Below is a small trained network, with its code and all its weights. Each question gives an input and a class and asks what happens when units are switched off, that is, made to give their printed mean instead of their output.

import numpy as np


def w(rows, s, z=0):
    codes = np.array(rows[::2]) - 128.0
    scale = np.full(codes.shape[1], s)
    scale[-1] = z or s
    return codes * scale


def norm(h):
    return h / np.sqrt((h * h).mean(-1, keepdims=True) + 1e-5)


def f(y):
    return y / 2 * (1 + np.tanh(0.7978845608 * (y + 0.044715 * y**3)))


def log_softmax(a):
    a = a - a.max(-1, keepdims=True)
    return a - np.log(np.exp(a).sum(-1, keepdims=True))


def net(x, mask):
    res = np.array(x, float).reshape(1, 3) / 4 @ E
    u = 0
    for l in range(2):
        y = f(norm(res) @ A[l][:, :-1].T + A[l][:, -1])
        res = res + np.where(mask[u : u + 9], y, B[l][:, -1]) @ B[l][:, :-1]
        u += 9
    return log_softmax(norm(res)[-1] @ U[:, :-1].T + U[:, -1])


A, B = {}, {}
E = w([
[136,197,133,124,121,199,83,138],'x0',
[252,244,190,195,121,205,71,164],'x1',
[199,112,91,68,128,85,128,23],'x2',
],0.0024)
A[0] = w([
[138,123,114,62,105,142,94,69,130],'0.n0',
[124,132,180,132,88,122,172,118,144],'0.n1',
[60,80,65,105,136,30,211,126,9],'0.n2',
[142,67,141,159,150,65,130,72,79],'0.n3',
[162,234,97,86,123,177,87,96,192],'0.n4',
[219,143,197,172,120,150,111,119,5],'0.n5',
[1,135,161,155,138,188,171,194,68],'0.n6',
[217,179,178,142,133,152,132,136,52],'0.n7',
[126,154,148,150,167,91,134,218,162],'0.n8',
],0.0044,0.0012)
B[0] = w([
[11,113,53,127,113,22,93,174,156],'0.n0',
[79,130,149,110,146,145,105,135,134],'0.n1',
[200,234,93,75,206,216,210,64,254],'0.n2',
[135,38,142,89,60,93,150,176,161],'0.n3',
[128,189,55,27,133,141,59,177,209],'0.n4',
[211,136,178,120,154,163,90,134,193],'0.n5',
[158,72,58,250,140,107,4,154,200],'0.n6',
[187,118,152,156,217,206,118,132,201],'0.n7',
[93,90,167,134,22,106,48,133,167],'0.n8',
],0.0034,0.0038)
A[1] = w([
[213,172,208,128,120,229,168,125,30],'1.n0',
[115,74,243,118,65,125,162,159,184],'1.n1',
[184,122,94,84,133,129,225,136,85],'1.n2',
[138,156,111,168,95,120,77,170,149],'1.n3',
[161,182,128,116,172,207,103,167,33],'1.n4',
[92,119,139,92,93,45,254,64,5],'1.n5',
[94,99,40,134,150,103,141,115,103],'1.n6',
[203,152,155,85,85,147,104,180,89],'1.n7',
[162,177,101,35,195,142,163,103,142],'1.n8',
],0.0057,0.0018)
B[1] = w([
[119,242,179,28,177,134,125,164,212],'1.n0',
[119,87,4,91,151,223,94,158,124],'1.n1',
[97,87,126,116,40,115,176,87,195],'1.n2',
[107,125,186,106,40,127,217,126,183],'1.n3',
[121,127,185,107,193,83,191,51,214],'1.n4',
[72,177,237,138,104,243,170,111,230],'1.n5',
[163,176,166,79,213,128,122,83,192],'1.n6',
[160,78,150,136,166,68,157,95,192],'1.n7',
[92,86,146,224,46,135,153,185,253],'1.n8',
],0.0045,0.0046)
U = w([
[95,122,27,159,251,125,117,76,67],'0',
[104,87,125,238,68,136,44,188,184],'1',
[79,187,33,58,83,61,57,135,72],'2',
[67,106,151,116,74,166,230,64,214],'3',
[192,200,223,89,169,115,115,134,222],'4',
[163,64,72,79,134,168,115,151,1],'5',
[198,61,91,115,67,28,123,110,32],'6',
],0.012,0.003)

Each question gives the input, the list of numbers given to net, and the class t.
The units are the neurons (one row each of A and B). Each row of codes is followed by its name. A weight is (code - 128) times the scale printed after its matrix; where a second scale follows, it is the last column's (A, B and U).
mask holds one flag per neuron, layer by layer. A switched-off neuron (its flag False) gives its mean, the last column of its row in B, instead of its output. The means were averaged over made-up inputs and are rounded, as every weight is.
A unit's drop is (log p(t) with every unit on - log p(t) with that unit switched off) / (log p(t) with every unit on - log p(t) with every unit switched off).
The circuit of an input: a set's keep is (log p(t) with only the set's units on - log p(t) with every unit switched off) / (log p(t) with every unit on - log p(t) with every unit switched off). Starting from the 12 units with the biggest drops (on a tie, the unit counted first), units are removed one at a time, each time the one whose removal leaves the highest keep (on an exact tie, the one counted first), for as long as the keep stays at least 0.8.
circuit, biggest first: the units of the circuit, biggest drop first
unit that matters most: the unit with the biggest drop
top k neurons in layer l: the k neurons of layer l with the biggest drops, biggest first
drop when u is switched off: that unit's drop, to one decimal
input [-1,-3,-6], class 1: circuit, biggest first -> (0.n6)
input [-2,-6,-8], class 0: circuit, biggest first -> (0.n6; 1.n8)
input [5,-3,0], class 2: circuit, biggest first -> (0.n0; 1.n5)
input [-8,4,4], class 5: top 4 neurons in layer 0 -> (0.n3; 0.n2; 0.n4; 0.n6)
input [-2,1,2], class 6: circuit, biggest first -> (0.n2; 1.n5)
input [-7,3,1], class 5: top 2 neurons in layer 0 -> (0.n3; 0.n2)
input [0,-6,-4], class 0: circuit, biggest first -> (0.n6; 1.n5)
input [6,-1,0], class 2: top 2 neurons in layer 1 -> (1.n5; 1.n0)
input [-4,4,6], class 6: top 2 neurons in layer 1 -> (1.n5; 1.n6)
input [8,0,4], class 2: circuit, biggest first -> (0.n4; 0.n0)
input [-5,-3,-8], class 1: top 2 neurons in layer 0 -> (0.n6; 0.n8)
input [-3,-4,-7], class 0: top 2 neurons in layer 1 -> (1.n8; 1.n6)
input [2,-4,-4], class 0: top 2 neurons in layer 0 -> (0.n6; 0.n2)
input [-6,-3,-5], class 0: top neuron in layer 1 -> (1.n3)
input [1,-4,-2], class 0: top 2 neurons in layer 1 -> (1.n5; 1.n3)
input [0,2,-4], class 1: top 2 neurons in layer 0 -> (0.n2; 0.n6)
input [3,0,8], class 2: top 2 neurons in layer 0 -> (0.n0; 0.n2)
input [1,-3,-3], class 0: drop when 0.n2 is switched off -> 0.3
input [5,-2,4], class 2: drop when 0.n0 is switched off -> 0.2
input [3,-8,-7], class 0: drop when 0.n6 is switched off -> 0.5
input [-4,3,-5], class 1: unit that matters most -> 0.n2
input [-6,-2,-8], class 1: top 2 neurons in layer 0 -> (0.n6; 0.n8)
